Here is a tiny trained network, its code and every weight. The questions are about switching its units off for an input and a target symbol, where a switched-off unit gives its printed mean instead of its output.

import numpy as np


def w(rows, s, z=0):
    codes = np.array(rows[::2]) - 128.0
    scale = np.full(codes.shape[1], s)
    scale[-1] = z or s
    return codes * scale


def norm(h):
    return h / np.sqrt((h * h).mean(-1, keepdims=True) + 1e-5)


def f(y):
    return np.maximum(y, 0)


def softmax(a):
    e = np.exp(a - a.max(-1, keepdims=True))
    return e / e.sum(-1, keepdims=True)


def log_softmax(a):
    a = a - a.max(-1, keepdims=True)
    return a - np.log(np.exp(a).sum(-1, keepdims=True))


def net(x, mask):
    ids = ['αβγδεηθμπψω'.index(c) for c in x.split()]
    T = len(ids)
    res = E[ids] + P[:T]
    r = norm(res)
    for j in range(2):
        rows = slice(2 * j, 2 * j + 2)
        q, k, v = (r @ M[0][rows].T for M in (Q, K, V))
        z = softmax(np.where(np.tri(T) > 0, q @ k.T / 2**0.5, -1e9)) @ v
        o = O[0][rows]
        res = res + np.where(mask[j], z, o[:, -1]) @ o[:, :-1]
    y = f(norm(res) @ A[0][:, :-1].T + A[0][:, -1])
    res = res + np.where(mask[2:6], y, B[0][:, -1]) @ B[0][:, :-1]
    return log_softmax(norm(res)[-1] @ U[:, :-1].T + U[:, -1])


Q, K, V, O, A, B = {}, {}, {}, {}, {}, {}
E = w([
[142,160,178,138,93],'α',
[83,118,161,112,77],'β',
[123,77,137,7,143],'γ',
[251,127,176,103,39],'δ',
[163,186,139,129,166],'ε',
[227,108,133,149,201],'η',
[185,146,133,145,42],'θ',
[89,85,118,127,36],'μ',
[180,154,93,67,141],'π',
[117,117,94,173,157],'ψ',
[128,53,178,120,180],'ω',
],0.017)
P = w([
[154,192,241,158,186],'0',
[58,144,78,190,70],'1',
[226,87,23,163,174],'2',
[129,174,228,77,160],'3',
[217,101,44,52,87],'4',
[254,41,26,158,162],'5',
[105,137,205,36,99],'6',
[9,108,67,188,123],'7',
[222,91,2,197,175],'8',
[104,100,231,61,15],'9',
],0.0068)
Q[0] = w([
[132,129,62,186,133],'h0',
[99,101,109,246,110],'h0',
[66,110,94,170,143],'h1',
[105,152,230,105,117],'h1',
],0.014)
K[0] = w([
[142,137,125,148,168],'h0',
[87,114,90,193,132],'h0',
[99,96,128,170,134],'h1',
[166,73,220,195,8],'h1',
],0.012)
V[0] = w([
[114,184,1,153,179],'h0',
[101,174,73,133,140],'h0',
[140,65,146,160,88],'h1',
[137,117,237,183,126],'h1',
],0.009)
O[0] = w([
[200,60,254,94,70,2],'h0',
[196,30,10,53,44,68],'h0',
[119,110,164,7,86,203],'h1',
[143,190,175,70,179,165],'h1',
],0.0055,0.004)
A[0] = w([
[157,173,97,246,99,104],'n0',
[95,129,174,197,119,171],'n1',
[101,96,97,81,101,1],'n2',
[86,127,193,63,103,47],'n3',
],0.011,0.002)
B[0] = w([
[126,43,112,152,170,253],'n0',
[179,199,8,92,182,177],'n1',
[65,129,166,95,108,210],'n2',
[225,184,208,133,152,246],'n3',
],0.012,0.0042)
U = w([
[212,251,113,98,211,169],'α',
[156,178,209,124,147,127],'β',
[107,145,181,76,133,147],'γ',
[182,88,179,157,53,252],'δ',
[148,79,96,149,173,90],'ε',
[129,124,127,197,195,37],'η',
[153,103,32,173,104,165],'θ',
[52,128,34,77,20,65],'μ',
[146,131,58,176,112,72],'π',
[96,59,65,110,155,192],'ψ',
[89,134,122,141,223,11],'ω',
],0.012,0.0039)

Each question gives the input, a string of symbols that net reads in full, and the target symbol t.
The units are the heads (2 rows each of Q, K, V and O) and the neurons (one row each of A and B). Each row of codes is followed by its name. A weight is (code - 128) times the scale printed after its matrix; where a second scale follows, it is the last column's (O, A, B and U).
mask holds one flag per unit, heads first, then neurons. A switched-off unit (its flag False) gives its mean, the last column of its rows in O or B, instead of its output. The means were averaged over made-up inputs and are rounded, as every weight is.
A unit's drop is (log p(t) with every unit on - log p(t) with that unit switched off) / (log p(t) with every unit on - log p(t) with every unit switched off).
The circuit of an input: a set's keep is (log p(t) with only the set's units on - log p(t) with every unit switched off) / (log p(t) with every unit on - log p(t) with every unit switched off). Starting from all 6 units, units are removed one at a time, each time the one whose removal leaves the highest keep (on an exact tie, the one counted first), for as long as the keep stays at least 0.8.
units of the circuit, in order: the units of the circuit, biggest drop first
k most important neurons: the k neurons with the biggest drops, biggest first
drop of u: that unit's drop, to one decimal
input μ α α δ θ θ θ α δ γ, target α: units of the circuit, in order -> [n3]
input μ μ μ μ ψ α, target δ: units of the circuit, in order -> [h0; n1]
input γ μ θ ψ α α μ μ ε ψ, target β: 2 most important neurons -> [n3; n2]
input μ μ μ π μ β μ π δ, target θ: units of the circuit, in order -> [h1; n3]
input θ δ γ μ, target α: units of the circuit, in order -> [n3; n1]
input θ μ δ α θ, target θ: 3 most important neurons -> [n3; n0; n2]
input θ δ α μ θ μ η μ θ ψ, target α: 2 most important neurons -> [n1; n3]
input η θ μ θ θ ψ μ μ θ β, target α: units of the circuit, in order -> [n3; n1]
input α ε μ ω, target α: units of the circuit, in order -> [h0; n0; n1]
input μ μ μ θ δ β, target γ: 2 most important neurons -> [n2; n3]
input α α γ μ δ μ μ δ δ θ, target α: 2 most important neurons -> [n3; n2]
input ω α θ ψ β, target β: drop of n1 -> 0.1
input θ δ μ θ η ψ α ψ ε ψ, target δ: drop of h0 -> 1.3
input β μ μ δ δ π, target θ: units of the circuit, in order -> [h1]
input β θ δ μ γ μ ψ π α, target θ: drop of h1 -> 0.3
